Here is a tiny trained network, its code and every weight. The questions are about switching its units off for an input and a class, where a switched-off unit gives its printed mean instead of its output.

import numpy as np


def w(rows, s, z=0):
    codes = np.array(rows[::2]) - 128.0
    scale = np.full(codes.shape[1], s)
    scale[-1] = z or s
    return codes * scale


def f(y):
    return np.maximum(y, 0)


def log_softmax(a):
    a = a - a.max(-1, keepdims=True)
    return a - np.log(np.exp(a).sum(-1, keepdims=True))


def net(x, mask):
    res = np.array(x, float).reshape(1, 4) / 4 @ E
    y = f(res @ A[0][:, :-1].T + A[0][:, -1])
    res = res + np.where(mask, y, B[0][:, -1]) @ B[0][:, :-1]
    return log_softmax(res[-1] @ U[:, :-1].T + U[:, -1])


A, B = {}, {}
E = w([
[60,95,175,188,70,107,31,111,240],'x0',
[106,129,34,232,17,141,58,208,113],'x1',
[49,135,123,121,227,229,169,227,195],'x2',
[165,1,108,200,123,94,238,122,155],'x3',
],0.0092)
A[0] = w([
[113,83,148,228,39,117,78,94,164,255],'N1',
[83,97,252,131,140,126,104,90,224,199],'N2',
[191,159,125,116,96,59,83,14,99,176],'N3',
[134,107,208,85,142,107,127,110,198,158],'N4',
[158,92,167,53,190,131,199,68,58,199],'N5',
[137,128,164,84,150,147,208,48,138,140],'N6',
[117,67,166,148,167,159,192,127,144,109],'N7',
[165,105,30,189,68,120,121,131,74,231],'N8',
[44,183,151,114,171,164,45,134,149,199],'N9',
[118,72,36,198,118,168,176,254,134,167],'N10',
[89,195,191,77,170,165,86,149,132,183],'N11',
[204,136,108,79,148,138,221,91,54,151],'N12',
[43,178,121,102,180,233,67,234,133,174],'N13',
],0.0076,0.003)
B[0] = w([
[88,94,108,198,41,72,103,100,99,224],'N1',
[26,129,143,146,99,106,152,57,251,212],'N2',
[156,174,158,93,90,61,45,103,67,225],'N3',
[83,131,146,79,124,132,164,109,203,186],'N4',
[93,154,239,47,232,114,171,194,39,248],'N5',
[110,78,187,61,175,152,152,128,132,207],'N6',
[98,63,81,58,187,136,126,141,147,183],'N7',
[185,104,52,166,162,77,137,98,57,208],'N8',
[131,190,75,100,59,187,76,128,167,215],'N9',
[149,75,31,250,171,128,208,185,157,219],'N10',
[184,241,135,69,98,198,70,129,197,215],'N11',
[96,146,209,117,174,156,111,254,46,233],'N12',
[137,173,52,120,141,208,75,216,181,253],'N13',
],0.0071,0.013)
U = w([
[142,65,37,222,152,122,234,173,134,198],'0',
[123,185,73,97,103,254,79,182,187,170],'1',
[80,54,153,63,212,130,194,128,178,120],'2',
[223,128,105,133,77,39,84,77,21,5],'3',
[146,207,193,66,159,153,138,73,157,24],'4',
[115,143,243,85,181,139,165,225,31,188],'5',
[28,99,158,161,38,67,116,64,186,169],'6',
],0.0077,0.0012)

Each question gives the input, the list of numbers given to net, and the class t.
The units are the neurons (one row each of A and B). Each row of codes is followed by its name. A weight is (code - 128) times the scale printed after its matrix; where a second scale follows, it is the last column's (A, B and U).
mask holds one flag per neuron, in row order. A switched-off neuron (its flag False) gives its mean, the last column of its row in B, instead of its output. The means were averaged over made-up inputs and are rounded, as every weight is.
A unit's drop is (log p(t) with every unit on - log p(t) with that unit switched off) / (log p(t) with every unit on - log p(t) with every unit switched off).
The circuit of an input: a set's keep is (log p(t) with only the set's units on - log p(t) with every unit switched off) / (log p(t) with every unit on - log p(t) with every unit switched off). Starting from the 12 units with the biggest drops (on a tie, the unit counted first), units are removed one at a time, each time the one whose removal leaves the highest keep (on an exact tie, the one counted first), for as long as the keep stays at least 0.8.
units of the circuit, in order: the units of the circuit, biggest drop first
top k neurons: the k neurons with the biggest drops, biggest first
drop when u is switched off: that unit's drop, to one decimal
input [8,-7,-8,-8], class 6: units of the circuit, in order => [N2]
input [-4,-8,2,8], class 5: top 2 neurons => [N5 N12]
input [8,3,4,6], class 0: top 2 neurons => [N10 N3]
input [-5,0,-1,8], class 5: top 2 neurons => [N12 N5]
input [-3,-5,2,-8], class 1: top 2 neurons => [N11 N13]
input [-2,6,-3,2], class 0: top 2 neurons => [N10 N11]
input [-6,-4,7,-4], class 1: top 4 neurons => [N13 N11 N9 N3]
input [7,-3,5,8], class 6: top 4 neurons => [N2 N5 N1 N12]
input [-5,-2,3,-6], class 1: top 2 neurons => [N13 N11]
input [-2,-4,0,8], class 5: top 3 neurons => [N12 N5 N2]
input [-1,-2,-2,8], class 5: units of the circuit, in order => [N12 N5]
input [-6,-7,8,8], class 5: top 2 neurons => [N5 N12]
input [4,0,5,6], class 0: drop when N10 is switched off => 0.4
input [3,0,-6,-2], class 3: units of the circuit, in order => [N3]
input [-2,5,-1,0], class 0: drop when N10 is switched off => 0.1
input [6,-2,0,5], class 6: drop when N1 is switched off => 0.0
